Below is a small trained network, with its code and all its weights. Each question gives an input and a class and asks what happens when units are switched off, that is, made to give their printed mean instead of their output.

import numpy as np


def w(rows, s, z=0):
    codes = np.array(rows[::2]) - 128.0
    scale = np.full(codes.shape[1], s)
    scale[-1] = z or s
    return codes * scale


def f(y):
    return y / 2 * (1 + np.tanh(0.7978845608 * (y + 0.044715 * y**3)))


def log_softmax(a):
    a = a - a.max(-1, keepdims=True)
    return a - np.log(np.exp(a).sum(-1, keepdims=True))


def net(x, mask):
    res = np.array(x, float).reshape(1, 6) / 4 @ E
    y = f(res @ A[0][:, :-1].T + A[0][:, -1])
    res = res + np.where(mask, y, B[0][:, -1]) @ B[0][:, :-1]
    return log_softmax(res[-1] @ U[:, :-1].T + U[:, -1])


A, B = {}, {}
E = w([
[231,160,77,156,161,40,103,67,240,184,7],'x0',
[130,115,116,97,107,124,109,160,144,143,119],'x1',
[159,91,110,19,247,100,187,62,174,148,243],'x2',
[170,103,138,138,124,135,138,156,153,84,131],'x3',
[100,141,161,140,140,72,162,121,127,103,125],'x4',
[218,227,174,87,94,179,254,187,101,205,120],'x5',
],0.01)
A[0] = w([
[44,94,172,103,101,182,112,167,58,96,208,102],'neuron 0',
[179,129,126,117,150,77,100,141,134,160,87,92],'neuron 1',
[132,91,161,112,117,111,138,117,125,135,109,107],'neuron 2',
[97,176,145,246,50,153,85,176,91,99,42,158],'neuron 3',
[139,155,110,144,129,105,105,132,178,151,85,114],'neuron 4',
[196,218,181,118,118,169,201,173,112,179,141,4],'neuron 5',
[67,78,173,105,90,162,139,179,85,100,205,106],'neuron 6',
[129,130,111,203,96,129,78,177,59,114,67,160],'neuron 7',
[186,139,92,168,148,81,105,72,195,151,64,114],'neuron 8',
[63,18,92,185,163,108,31,92,147,78,144,13],'neuron 9',
[122,174,101,184,101,98,120,123,110,138,174,110],'neuron 10',
[168,98,120,26,236,121,139,76,141,142,209,158],'neuron 11',
[152,77,90,73,212,101,160,111,133,120,209,155],'neuron 12',
],0.011,0.004)
B[0] = w([
[148,185,100,177,204,148,150,71,177,142,153,241],'neuron 0',
[101,99,64,155,191,161,169,125,156,147,175,166],'neuron 1',
[102,117,116,135,72,159,142,106,139,133,168,127],'neuron 2',
[165,164,104,28,100,69,48,127,71,85,200,251],'neuron 3',
[155,144,130,186,130,160,141,76,151,103,116,171],'neuron 4',
[17,48,195,125,98,158,166,222,80,221,42,207],'neuron 5',
[160,158,68,219,181,199,133,59,171,148,171,225],'neuron 6',
[171,109,98,59,128,77,90,118,133,87,108,210],'neuron 7',
[218,184,76,198,236,164,211,95,150,135,174,218],'neuron 8',
[10,81,232,93,117,141,254,225,96,222,3,231],'neuron 9',
[125,100,133,126,141,87,158,113,96,102,127,138],'neuron 10',
[146,97,103,55,108,40,81,96,83,59,132,232],'neuron 11',
[164,163,148,88,51,83,140,129,128,67,180,211],'neuron 12',
],0.0096,0.022)
U = w([
[154,140,110,20,60,68,58,108,95,45,161,250],'0',
[159,166,87,252,177,185,145,72,159,143,153,115],'1',
[59,90,205,105,83,160,178,206,102,203,45,12],'2',
],0.012,0.0016)

Each question gives the input, the list of numbers given to net, and the class t.
The units are the neurons (one row each of A and B). Each row of codes is followed by its name. A weight is (code - 128) times the scale printed after its matrix; where a second scale follows, it is the last column's (A, B and U).
mask holds one flag per neuron, in row order. A switched-off neuron (its flag False) gives its mean, the last column of its row in B, instead of its output. The means were averaged over made-up inputs and are rounded, as every weight is.
A unit's drop is (log p(t) with every unit on - log p(t) with that unit switched off) / (log p(t) with every unit on - log p(t) with every unit switched off).
The circuit of an input: a set's keep is (log p(t) with only the set's units on - log p(t) with every unit switched off) / (log p(t) with every unit on - log p(t) with every unit switched off). Starting from the 12 units with the biggest drops (on a tie, the unit counted first), units are removed one at a time, each time the one whose removal leaves the highest keep (on an exact tie, the one counted first), for as long as the keep stays at least 0.8.
units of the circuit, in order: the units of the circuit, biggest drop first
unit that matters most: the unit with the biggest drop
top k neurons: the k neurons with the biggest drops, biggest first
drop of u: that unit's drop, to one decimal
input [7,5,5,-4,2,-6], class 1: unit that matters most -> neuron 8
input [6,-8,8,-2,-3,8], class 0: top 2 neurons -> neuron 11; neuron 9
input [-8,6,6,-5,1,-4], class 1: top 2 neurons -> neuron 6; neuron 0
input [7,-6,7,-3,7,-6], class 0: top 2 neurons -> neuron 11; neuron 12
input [-7,6,-7,-5,-8,6], class 0: top 2 neurons -> neuron 3; neuron 7
input [-7,-6,4,-1,2,6], class 1: top 2 neurons -> neuron 6; neuron 9
input [8,6,-4,3,-2,-8], class 1: top 2 neurons -> neuron 8; neuron 5
input [2,-6,-7,-6,8,-8], class 2: top 2 neurons -> neuron 9; neuron 11
input [7,-6,-2,5,6,8], class 2: top 2 neurons -> neuron 5; neuron 6
input [5,-6,-5,-6,3,-3], class 0: top 2 neurons -> neuron 3; neuron 6
input [-4,-6,1,-3,4,6], class 2: top 2 neurons -> neuron 5; neuron 8
input [3,-7,-4,-1,2,-2], class 0: top 2 neurons -> neuron 3; neuron 6
input [-8,8,7,3,0,-8], class 1: top 4 neurons -> neuron 6; neuron 0; neuron 5; neuron 3
input [7,-5,-2,4,0,-8], class 2: units of the circuit, in order -> neuron 9
input [4,-5,-1,-5,0,-6], class 2: drop of neuron 9 -> 1.8
input [-8,7,2,-5,-8,-8], class 1: drop of neuron 5 -> 0.8
input [4,2,-4,4,2,6], class 2: drop of neuron 6 -> 0.1
